Below is a small trained network, with its code and all its weights. Each question gives an input and a class and asks what happens when units are switched off, that is, made to give their printed mean instead of their output.

import numpy as np


def w(rows, s, z=0):
    codes = np.array(rows[::2]) - 128.0
    scale = np.full(codes.shape[1], s)
    scale[-1] = z or s
    return codes * scale


def f(y):
    return np.maximum(y, 0)


def log_softmax(a):
    a = a - a.max(-1, keepdims=True)
    return a - np.log(np.exp(a).sum(-1, keepdims=True))


def net(x, mask):
    res = np.array(x, float).reshape(1, 8) / 4 @ E
    y = f(res @ A[0][:, :-1].T + A[0][:, -1])
    res = res + np.where(mask, y, B[0][:, -1]) @ B[0][:, :-1]
    return log_softmax(res[-1] @ U[:, :-1].T + U[:, -1])


A, B = {}, {}
E = w([
[62,57,201,126,132,114,62,134],'x0',
[85,193,127,100,149,111,121,132],'x1',
[171,100,141,172,206,125,183,90],'x2',
[110,137,157,119,71,21,81,118],'x3',
[173,173,225,123,37,106,141,77],'x4',
[151,151,95,191,153,180,54,153],'x5',
[111,115,85,166,56,91,145,147],'x6',
[158,128,113,132,81,151,76,10],'x7',
],0.011)
A[0] = w([
[139,139,172,116,105,142,137,178,67],'n0',
[201,144,198,159,47,32,203,110,133],'n1',
[150,82,141,157,188,188,210,190,134],'n2',
[32,37,145,113,99,103,123,145,143],'n3',
[127,193,114,172,139,64,142,193,199],'n4',
[100,212,106,123,199,150,146,74,254],'n5',
[95,126,171,136,116,41,53,161,250],'n6',
[83,96,127,156,147,116,108,90,111],'n7',
[131,153,193,112,71,83,163,128,141],'n8',
[165,125,126,157,171,126,201,202,212],'n9',
[193,135,56,161,109,184,71,80,207],'n10',
[97,97,132,182,126,101,37,139,179],'n11',
[147,158,118,123,35,75,157,117,227],'n12',
[201,137,156,164,141,141,2,75,130],'n13',
[133,52,80,162,172,247,199,90,226],'n14',
],0.009,0.0036)
B[0] = w([
[126,150,144,158,132,141,140,149,152],'n0',
[180,86,162,141,102,75,193,38,245],'n1',
[184,121,139,154,151,152,229,217,214],'n2',
[102,58,111,126,87,61,175,185,209],'n3',
[128,230,63,47,147,56,134,118,192],'n4',
[71,167,163,107,162,203,132,70,204],'n5',
[29,108,182,81,76,68,85,135,237],'n6',
[93,105,157,150,183,104,106,116,160],'n7',
[115,113,111,107,105,104,165,68,209],'n8',
[146,193,82,133,157,117,255,141,206],'n9',
[163,116,93,152,181,146,6,86,228],'n10',
[99,94,185,105,116,140,74,157,208],'n11',
[228,154,115,87,70,63,149,101,228],'n12',
[97,105,170,150,94,177,37,126,217],'n13',
[189,97,104,205,188,174,122,173,251],'n14',
],0.0085,0.012)
U = w([
[171,89,118,194,166,213,74,57,62],'0',
[201,118,106,204,168,183,226,217,231],'1',
[195,211,30,101,31,142,116,151,5],'2',
[101,90,217,153,48,208,85,155,134],'3',
[46,42,137,118,59,83,153,194,98],'4',
[219,91,167,148,2,109,195,22,97],'5',
[83,154,136,31,124,239,201,74,191],'6',
[103,202,115,78,192,99,167,132,162],'7',
],0.009,0.0011)

Each question gives the input, the list of numbers given to net, and the class t.
The units are the neurons (one row each of A and B). Each row of codes is followed by its name. A weight is (code - 128) times the scale printed after its matrix; where a second scale follows, it is the last column's (A, B and U).
mask holds one flag per neuron, in row order. A switched-off neuron (its flag False) gives its mean, the last column of its row in B, instead of its output. The means were averaged over made-up inputs and are rounded, as every weight is.
A unit's drop is (log p(t) with every unit on - log p(t) with that unit switched off) / (log p(t) with every unit on - log p(t) with every unit switched off).
The circuit of an input: a set's keep is (log p(t) with only the set's units on - log p(t) with every unit switched off) / (log p(t) with every unit on - log p(t) with every unit switched off). Starting from the 12 units with the biggest drops (on a tie, the unit counted first), units are removed one at a time, each time the one whose removal leaves the highest keep (on an exact tie, the one counted first), for as long as the keep stays at least 0.8.
circuit, biggest first: the units of the circuit, biggest drop first
top k neurons: the k neurons with the biggest drops, biggest first
drop when u is switched off: that unit's drop, to one decimal
input [-3,-1,-5,-7,2,2,8,6], class 0: circuit, biggest first	[n10]
input [2,5,-1,5,-3,-4,2,7], class 4: circuit, biggest first	[n6, n3]
input [-6,6,-6,-7,8,4,-3,0], class 6: top 3 neurons	[n5, n14, n3]
input [0,3,-5,-4,-6,-1,7,1], class 1: top 3 neurons	[n6, n12, n13]
input [-7,8,-3,7,0,7,-7,5], class 0: top 3 neurons	[n10, n13, n5]
input [-3,6,-4,3,-2,-6,-8,-1], class 6: circuit, biggest first	[n5, n14]
input [1,-3,-2,-3,-5,-8,-5,5], class 0: top 4 neurons	[n9, n2, n12, n4]
input [8,2,-7,-3,4,5,-4,-5], class 4: top 4 neurons	[n3, n6, n10, n5]
input [-5,7,-2,-5,1,-1,4,7], class 0: circuit, biggest first	[n10, n5]
input [-1,1,2,-5,7,5,6,-3], class 1: top 2 neurons	[n6, n9]
input [-2,5,-7,2,-2,-4,2,-8], class 7: top 4 neurons	[n4, n13, n9, n11]
input [2,6,3,1,-1,7,5,2], class 3: top 2 neurons	[n14, n11]
input [6,-7,-7,-7,-6,4,-8,0], class 1: top 2 neurons	[n2, n14]
input [4,6,8,-8,-5,3,-5,4], class 1: circuit, biggest first	[n2]
input [4,-8,6,-7,8,-1,-4,3], class 0: drop when n14 is switched off	0.2
input [6,-6,4,-2,8,3,-5,-8], class 1: drop when n2 is switched off	0.3
input [-5,2,2,7,-5,1,5,-4], class 7: drop when n5 is switched off	-0.1
